Known rows, with every way that one mark hangs from another:
j_461[j_522[j_517 j_924[j_442[j_115]]] j_862 j_998]: [-161  195  -60   91 -162 -164   -9  -31  377  303  -94  343  -13  368
   11  141 -226   26 -126 -339  243  478 -351 -178  458  -76   75  -26
  329   69 -204  -10 -312  231   57  883  199  -16 -146  124  131   78
  -23  321  159 -189  -83 -187 -159]
j_442[j_354[j_53] j_549[j_458[j_147]]]: [ 473 -204   27    0 -136   14 -285   31  -89  -10  -88   72  -98 -187
  255 -443 -327 -118 -120  173  -53 -116    6   21 -124   89  -25  -93
 -164 -212  128  245  -15  135  -39  -63   51  115   34  -83  -11  130
   54   39 -293   28 -135 -122   20]
j_147[j_53[j_115] j_458]: [ 115  -82  -59   69  133  338   20   44 -205 -110   52  -27  -50 -160
  184   42    3  -29  -15   19 -121   80   38  210  -32  -33  -28  229
 -143  -27  -72 -199  199  -42  237 -143  -47   71 -157 -275  -50 -170
  122  182  -23 -150 -177  132   32]
j_549[j_147[j_53[j_517] j_998] j_458 j_461[j_862]]: [  12   60 -206  544  279  -30  -91  122  154 -108  105  147 -130  225
  261   24  -59 -225  193   89   21   -7  -98  213  156  201   -4  217
 -129 -184  195 -355   62 -161  113  410  324   15 -168 -150  140  -71
 -146 -261  -85 -112   20  238  166]
j_354[j_53[j_115[j_924] j_517]]: [ 141 -214  -40   85 -147   36  109   -5 -150 -104 -139 -137  180   58
   -1 -111   25  116  120   78 -267 -175  330   31  -47  -26   15  135
 -100   11  119  -47   52  -82   31 -286  167  -44   31 -169  132 -124
  115  -32  168    1  -58  283  -12]
j_458[j_147[j_53] j_461[j_862[j_998]]]: [ 223  192  -86  -21   73   32  150 -134  194  190  107   -3 -166  -57
  113  373 -260 -185    7  276 -131  237 -159 -206   16  148  346   10
  242 -235   77 -250  181 -133  -78  113  -61   55 -133  -97  201 -113
  158  103  -54 -139 -292 -191  301]
j_924[j_53[j_517 j_862] j_998]: [ 125  111 -101  335   84    7  -62  112   65  -87 -120  147  387   67
   60  169   50  -92  -14  184   80  -50   86   25   57  105  179  127
  -23  125 -144  -74  171    5 -102  230  -40 -116   36   85  152  -99
  135 -122  243  -82  228  303  -15]
j_517[j_354 j_442[j_115[j_924]]]: [-164   86  208 -304    1  -23   71 -207  -62  100  201  -67  -20   61
  -19 -163  202  131 -117  -76 -284   61  110  -45 -126   31  132 -187
   13 -294  -50  182 -109   32 -135 -183   85  -13   89  -21  -81  -38
 -127   25  183  130   83   43 -239]
j_442[j_115[j_517] j_354]: [-170  -43   -1 -344  -73    4 -147  111  -74   29  -42  -77   12 -248
   16   39   19  209    3  -44  139  -87  -64  -61 -171    9  141  -60
  -36   85   16  270   93   30   77   19  143   93  104  175 -201   30
  229    3   85   98  113 -200  -52]
j_522[j_517[j_442[j_115[j_924] j_549]]]: [  73 -151  204 -466 -131   54   52  -82  -52  209  -93 -125  -46  -34
 -217 -199  -77  173  -61 -132 -135  169   87 -105   17  109   46 -176
   18 -364  149  353  -41  157  -46 -225  463  111 -129 -122 -140   94
 -113   49  193  192   73  -34 -205]
j_458[j_549[j_147 j_461[j_522]]]: [  36  -89   39  245  154  -24 -386  -44  -60  223    0  -15 -192   64
  103  -51 -138 -306   93  -51  -67  -45  -62  140  -20  191   86  -31
  330  -96  -30 -105  112 -107  254  -97  409   43 -212  118   26  130
  -58 -126  -97  -75  -81  -93  218]
j_461[j_522[j_517[j_354]] j_862 j_998[j_442]]: [-104  156  -91  219  -24  -47  100  -47  250  127   55  244 -109  179
  -55  163    2   29  -57 -287  203  285 -438   26  291 -185 -440   27
  228  146   12   98 -255  154   39  612 -128 -135   74  189  254  -26
 -410  116  -42  -72 -253  -31 -106]
j_354[j_53[j_115[j_517 j_924] j_862] j_442]: [   3 -140 -108 -107 -114   40  210   69 -170 -224   51 -316   54  251
 -239  -69   84  220   64   49   21 -344  441   60  -74  136  -80   65
  145  274   79 -237   50  -84  -26 -310  -75  -69   82 -208  -78    1
  244 -147  159  -73    8  195   68]
j_53[j_354[j_442[j_115]]]: [-276  267   48  -85   -8 -172 -190  -58  -96   -1 -145  -30  113 -247
 -160  -45   74   56  -16 -104    7  -41   46   22    9  -29   64 -116
  -43    1  -48  158   61  178   15   14  -32  -24   84   62 -144  -21
  264 -109   52   77  -43  -23   31]
j_442[j_549[j_147[j_53 j_862[j_461 j_998]] j_458]]: [ 324   24   19  168  226  130   10  214  172  102  199  -25 -269   -2
  200   87 -366 -366    4  239  147  102  -33  177  106    2   97  -26
 -167 -290  306 -268  127 -243 -152  -92  -37  176 -159 -241 -211   67
   59 -183 -326 -164  -11  129   76]
j_517[j_354[j_53[j_115]]]: [ 142 -233  -25   54  -33   -1  141  -90 -146   30   49  -36  192  -48
  244 -179   97   41  -66   86 -156 -173   79  126  -23 -193  -58   97
  -24   33   30   39  -82   43   35 -189 -189  -64  108  -73  117 -167
  168  -20   64   22 -157  116 -136]
j_354[j_53[j_115[j_517]] j_442[j_549[j_458[j_147]]]]: [ 216 -303 -216 -106 -133   96   47   69 -213 -173    9 -192  -77   53
  -80 -427 -246  100  -87  271  -11 -240  402  119 -119   58 -204   42
 -107  -32  119  -11   46  115  105  -42  -22   62  -71 -242 -193  140
  157   39  -37  -25 -192  -34  144]
j_442[j_115[j_517[j_354] j_924]]: [-253   -7  105 -461  -64   82  -14   32  -81   16  163 -194   -2    7
 -126  -18   80  276   34   64 -170  -50  104  -58 -217   18  120  -54
  120  -70   18  180  -47 -109  -93 -135  296   91    1  101  -71  -57
  -45  -51  213   24  174  -75 -109]
j_522[j_517[j_354[j_53[j_115]] j_442] j_924]: [ 155 -414   15  -76  -73   22  351  -16 -114  209   51  130   13  180
   96 -302   89  172 -184  -38 -101 -182   34  -54  316 -146 -149   79
 -157   14  -20  147 -144  215  -16   17 -246 -116  136 -101  243  -87
 -105   90  273   90 -134  113 -317]
j_862[j_461[j_522[j_517 j_924[j_442]]] j_998]: [ -14   73  117  -31 -111 -163   31  205  468  477 -127  114 -249  187
 -105  257 -319   15  -85 -123  266  311  107 -161  246 -114  214 -119
  194  144 -230  -12 -131  150  -58  322 -103  -46  121  263  226  -39
  -36  227  -96  -39 -121   45  171]
j_522[j_517[j_354[j_442[j_115]]] j_924]: [-217  -78   62 -325  -36   -4  -29  129   80  296   24  164  -31   26
 -182 -225 -113  144 -269  -74   56   55   83 -101  350  -43  -20  -87
  -64   84  -50  320   -9  388   32  290   52  -18   81  118   17  -48
   21   37  290   -6   39 -159 -182]
j_115[j_517[j_354[j_53]] j_924[j_442 j_998]]: [-163   -9   21 -326 -117  -16  127 -116  -43 -282   95 -151  231  202
 -192  156  108  138   74  132 -152   33   46 -142   30 -298 -110  -14
   24   81   62 -126 -339 -271 -241    7  -10   -6  107   46  119  -81
 -217  -23   -3  -63  218  -16  -98]
j_924[j_53[j_517] j_442[j_115]]: [-115  197 -159  110  -66  -13 -107  -66  141  -26 -188  111  343   -4
 -168  -98   41   69  -66   14   -2  161  105  -58   60  186  146  -13
 -188  -22 -311   -6  -13   88  132  274   87   20  -74   63 -133  -81
  305  144  166   29  248  153   35]
j_998[j_862[j_461[j_522]]]: [  -2   72  123  109  -38 -154 -107  -38  143  298 -161  -16 -253    2
  141   32   51 -175   81  -38    8  112  133   46  -20   -4  199   -9
  185  201 -136  -16   30  -15   50 -205  -38  -37  -45  -96  -13  -89
  118   -8 -398   -7 -176  -63   79]
j_998[j_442[j_115 j_354[j_53]] j_862]: [  33  -97  -51  119  -74 -103  -77 -111  -81 -119  -47   35   97 -158
 -261 -439  141 -111   40 -198  144 -136  137  -23  124   29 -249 -136
 -189  158   65  172  -37  186  184 -216 -248   21   47 -113 -264   81
  420  -29 -429  -61  -37  -30  -84]
j_115[j_517[j_442] j_924]: [-187   -3  218 -438 -129   13   60 -148 -162  -88   50 -251 -140   81
  -77  131  245  244  104  -29 -231  -85   76  -35 -143  123   26  -42
   52  -74   52    7   -7 -123  -71 -298  252  -13   79  -74    0  -34
 -268  -64   62  188   44  -45  -92]
j_115[j_517[j_442[j_354[j_53]]]]: [  10 -191   30 -306 -160  -47   54 -190 -131  -99 -113 -110  -43  -90
  -47   -6  228  185   25  -72   52 -221 -107  -75   12  -60 -142  -72
 -158   83  130   97  -49  -83    8 -201 -122  -24  249    3  -53  -37
  -43  -45 -169  272  -38  -87 -138]
j_147[j_53 j_862[j_461] j_998[j_442[j_354]]]: [ -18  -31  -38  212  200   90  125  134  112 -274   56   76 -249  -99
   10  246  -49 -264  130  -45  237   41  -40 -123   43 -235 -126   30
 -310  171  150 -332  145  -56  -77 -105 -452   60  -29  -80 -104  -68
 -161    2 -486 -175  -24   54   55]
j_924[j_53[j_354] j_998]: [  -7  230   97  162   58  -38 -236  -77  -49  -48 -126  105  320 -112
  193  175   96  -72   76  112  -16 -124 -161  -29   84 -225  145   41
    2  -37 -102    9  -20   18 -163  170 -150  -52   29  220  237 -120
   22 -156    8 -120  145  214  -54]
j_147[j_53 j_862[j_461]]: [  35  -59   72  -84   86   91   78   12   12   59  -72  -44 -163 -113
  189  331  -68 -217   99   98  -72  141  -64   -9  158  -31  222  123
 -118   80   62 -284  188 -230  -46 -213   -4  110 -143 -301  -63 -229
  116  -33 -277 -121  -70  -43  -57]
j_53[j_115 j_517[j_354 j_442[j_549]]]: [  22  -88  -58  146  103   48  298   26 -148 -112  -56   30  142  -73
    1 -204  150  153 -168  114 -189   -3   79  102 -321  -35 -173   20
 -257 -210   -2  233   29  -23 -126 -129 -209  -93   86 -106   -5   10
 -240   72  345  409   38  134 -119]
j_458[j_461[j_522 j_998]]: [ 159   -5  125  -10  -94 -133  -66 -246  246  317  -79   55 -178   11
  267  246 -125 -281   91  -65  -65   88 -219  -83  -68 -213  105   11
  338   28  -27  -19  -34   -9   76   49  106  -82 -122  114  163  -50
 -116  223  -72 -156 -262 -352  118]
j_924[j_442[j_115[j_517] j_549]]: [-205    3   27 -336 -135  -15  -49    7  -26  -99 -150 -164  165 -124
 -243  -36  -89  159   -1   14   31  208   36  -38 -215  116    5  -99
   50  -91  -55  160  -95  -23   54  -18  296  162 -173  -41 -285  107
  167  119   61  182  171 -268    9]
j_115[j_517 j_924[j_53 j_442]]: [-169  180   66 -254 -156  114  -98  -92   43 -167   -2 -152   87  194
 -139   88  125  229   88   61 -110  -30   61  -95  -56  176   51    1
   71   53 -199 -194 -145 -144  -45  -15  155   60  -58   68   29  -73
  -72   21    3  -63  328   65   59]
j_458[j_147 j_549[j_461[j_522[j_924]]]]: [  83 -214  109  173   53  -17 -371   -2  -64  229  -62  122 -295  160
   25 -132 -349 -258    6   46 -190  -11  139 -103  -60  250  287  -49
  410  -85 -266  -70  176   50  131   41  358   73 -285  158  251  103
 -148  136 -116 -164 -175 -209  242]
j_924[j_53 j_442[j_115[j_517] j_354] j_998]: [-212  171 -159 -178    7   43 -112   26  104 -126   10   59  324   13
  -58  111   28  134  -70   35  282   42  -66 -200   12 -173  154  -90
 -107   95 -208   10 -116   -4  -39  464 -167   66   54  299 -198   60
  237  130  105 -139  453   -3  -47]
j_147[j_53[j_517[j_442]]]: [ -31  -14  -18   -8   -2   -7   92 -148  -95  -81 -168   44   -3 -111
 -154  181  193  -11   56   11 -172   66 -111  -39   56  122 -109   73
 -284 -134   12  -53  185  -75   17  -24   38  -43   29 -186   27 -218
 -135   33   16  238  -56   64  -94]
j_998[j_442[j_354] j_862[j_461]]: [-105  106   92  153   39  -42  -40  131   43   26  -43   16 -188 -222
   26 -141  106 -114   27 -101   93   -8  147   47  -40  108  -89  -31
 -217  259  -80  118   53   -1   59 -284 -441  -42  185  -76  -92   52
   89  -21 -419   31   30  -53   74]
j_517[j_442[j_115 j_354[j_53] j_549[j_147]]]: [ 165 -182   67  -90  -23   -5 -120 -211  -18   95  -61    9   71 -137
   81 -460  -90 -101 -188  -82   48  -76 -117  -19   66   -2 -117 -282
 -162 -326  194  243  -91   43    3 -165  -14  104  -18 -124 -348  237
  152  -75  -35  186   36  -62 -209]
j_53[j_354 j_517[j_442] j_862[j_461 j_998]]: [  14  354  -42  354  133 -242  262  193  139   45 -144   -6    2 -141
 -167  305  151   74   31   28  122  -30  143   61 -205  177  263  -23
 -121    1 -152  -26  168 -247 -310 -165 -453 -180  370   96  114  -23
   24 -162  129  373  -21  424  221]
j_522[j_517[j_354] j_924]: [ -12 -164  184 -208  -61   25  -30  176   13  275   -3  193  -55  -29
  143  -57  -59  113 -143   12  -93   -1 -157  -50  242  -15   -5   75
  -21   81  -39  300  -31  232  -54  148  130  -29   91  123  322 -116
 -207   -2  218   46  -11 -151 -202]
j_549[j_458[j_461[j_998]]]: [ 251   11  126  -22  -81  -96  -50  -77  113  255  101   57 -157  -46
  460   58 -114 -271   74   58 -140    9 -115   85  -26   -6  145  142
   23 -113   60   43  -33    3  117   16  141  -72   -8  -26  163  -12
  -57  149  -12 -163 -126 -315   59]
j_53[j_115 j_354 j_862[j_998]]: [ 162  251  -78  438  150 -178  156  238  -86  -75   81  -28  203 -146
  106  199  102   77   31   28  154 -250   51  192 -324   47  222   63
  155   63  -98  -67  145   23 -203 -110 -377 -130  221  141  119   30
  366 -177  228   50 -109  372  189]

Rows:
[  11   82   53  126  126   35 -187  124  144    4  153    8   61 -251
 -155 -255 -269 -113 -154  -91  301    5    6   71 -125    4 -219 -348
  -65 -260  173  271   44  174   17   18 -171   97   59  211 -335  333
  181  -89  -61   25   65   45   95] | j_862[j_998[j_442[j_115 j_354 j_549[j_147]]]]
[  60  310   85  120  -55   21  -94  -27  104 -102   37    0  167  245
   11  -10   91   19  -30   10  -77    5  102  -13  -68  399  186  -27
  161   38 -327 -245 -101  -28 -135  -47   -6  -28  -24  -44   66  -28
  124   -8   66 -127  302  220   52] | j_115[j_924[j_53[j_862] j_442]]
[ 127   23 -105  292  196   69  -94    3 -197 -268  209   76  -14   -6
  218  155   -4 -339   43  113  -17   54 -216   60   76  -52   94  127
   -7  -38  293 -392  218   -4   69 -247  256   66 -247  -44 -126  192
 -179 -251  -24  -85  -67 -160   32] | j_458[j_549[j_147[j_862 j_998]]]
[ 162   -1   54   13   48  106 -154   18 -151  249   85  -49 -127 -147
  242   18 -166 -334   41  217 -259   38 -138  -54  -20  261  183   87
   87 -179  123  -26  205 -134  205 -369  217   23 -178  -75   52  174
   -6  -27  216  -25  -50 -423  183] | j_458[j_461 j_549[j_147]]
[   1  -31 -199  114   86  102  124    1 -144 -173   99  -48  281  123
  101   39  258   57   79  206   96 -241  141   62   10 -175   85  219
   14  231  -80 -189   69  -32   30   51 -189  -31 -118   -8  -57  -32
  243 -100   51 -218  214  154  -47] | j_924[j_53[j_115[j_517]] j_998[j_862]]
[ -65  118  -51  210 -111  -80   16  -72  230  135  -73  176 -117  158
  -50  231  -60  -19   38 -344  237  295 -361   26  357  -96 -351   44
  263  156   44   32 -167  206  166  559   58 -111   -9   96  198    8
 -252  122 -106 -117 -317  -44  -50] | j_461[j_522[j_517] j_862 j_998[j_442]]
[ -51 -294 -147   40  -20   57  154  128 -208 -303   43 -110  202  -35
  -66   -2   34   89  100    7  211 -284  159  -36   -6 -351 -345   53
 -184  261  143   30  -35   12   73   63 -440  -70  198   66  -17   75
  115   24  -25 -132    1  111  -44] | j_924[j_998[j_442[j_354[j_53[j_115[j_517]]]]]]
[-342  107  -78 -311  -43  -44   65   12  -15  -71   92  -68  146  -62
 -156   24  129  238  -71   20  -17  133  -46  -28 -157   33   22  -34
  -26   68 -188  103 -155  -42   18  140   45   50   44   91 -188  -23
  113  104  176  130  165 -197  -40] | j_924[j_442[j_115[j_517[j_354]]]]
[-352  -66    0 -217   -7   48   40   77  -99  -81  150 -114   43 -103
 -295 -111  103  184   16  -23   28  -42  107   19 -135   47 -252  -57
  -44   69  -57  243  -27   73  121   22  -57   18   48   95 -158   -3
   30   23   79   58   30  -92  -62] | j_998[j_442[j_115[j_517[j_354]]]]
[-188  -74   62 -449 -161   52   31 -158  -64 -165   36 -251  -28  132
 -351  -63  135  226   21   73 -139 -197  194  -46   56 -117 -238  -73
   34  132  187  -29 -125 -137 -106 -261   30  -14  155   -3   30 -149
 -183 -170  -95   57   50  -26  -41] | j_115[j_517[j_354[j_53 j_442]] j_924]
[ 108   10   36  220  165  -14   53  243    5 -181    4  -96   67  100
   92 -233  -98   53  -30  -86   -1 -145  231  107 -515  288  146  -87
  134  -12 -196  -33  -98 -187 -201 -222  -62   43   -4  -64  -48  220
  136   35  116    4  379  153  209] | j_53[j_115[j_924[j_442[j_354 j_549[j_461]]]] j_862]
[ 183   -9  -82   75 -110 -157  -36 -152  146  192 -106  180  -97    1
   11  121  101 -104   47 -229  163   96 -340   66  237 -185 -118  115
  204  263   14   24  -43  164  107  186  222  -51  -99   81   30  -23
  -81   28 -221 -103 -221 -175  -45] | j_461[j_522[j_517] j_998[j_862]]
[ 168 -185 -144  168  265  203 -122   85   21   38   41  117 -308   58
 -174  -15  -71  -96   34 -131  104  182   -5  111  -30 -200  -55  106
  178   25   -2  -69   46    8  252  -68  298   43 -201  296  183  -18
 -532  102 -188  -31 -152   28  277] | j_147[j_458[j_549[j_461[j_522[j_517[j_354]]]]] j_998]
[-103   18  119 -140  -25   64  193   47 -328 -252  -54 -272  -21  -14
 -132  -44  179  336  147   45 -195 -253   57  -21 -455    1  -90  -14
   -3 -215   61  102  -51 -221 -275 -375  -51   21  -28  -91   -3  141
 -272  -67  239  263  119  137  -23] | j_53[j_115[j_517[j_442[j_549]] j_924] j_354]
[-182  240   79  226  -51  -65  -10 -183   97 -100   35   97   75   23
  141  187   53  -93   21 -210   13  239 -240  147  200   19 -230   63
  145   22   43  -67 -120   51  111  278  -52  -91   41  -30  155   -9
 -142   17 -123  -61 -169  -70  -88] | j_461[j_862 j_998[j_442]]
[  71   35 -278  324  293   52  165  -13  -12 -430  106  238 -100  -12
   74  187  183 -189   -2   20  114  -81 -397  -92   92 -153 -160   51
 -509    7  261 -389  220 -109 -154   98 -175    4  -36 -125 -234   60
 -308 -165  -38   62   44   84  -61] | j_549[j_147[j_53[j_517[j_442[j_354]]] j_862 j_998]]
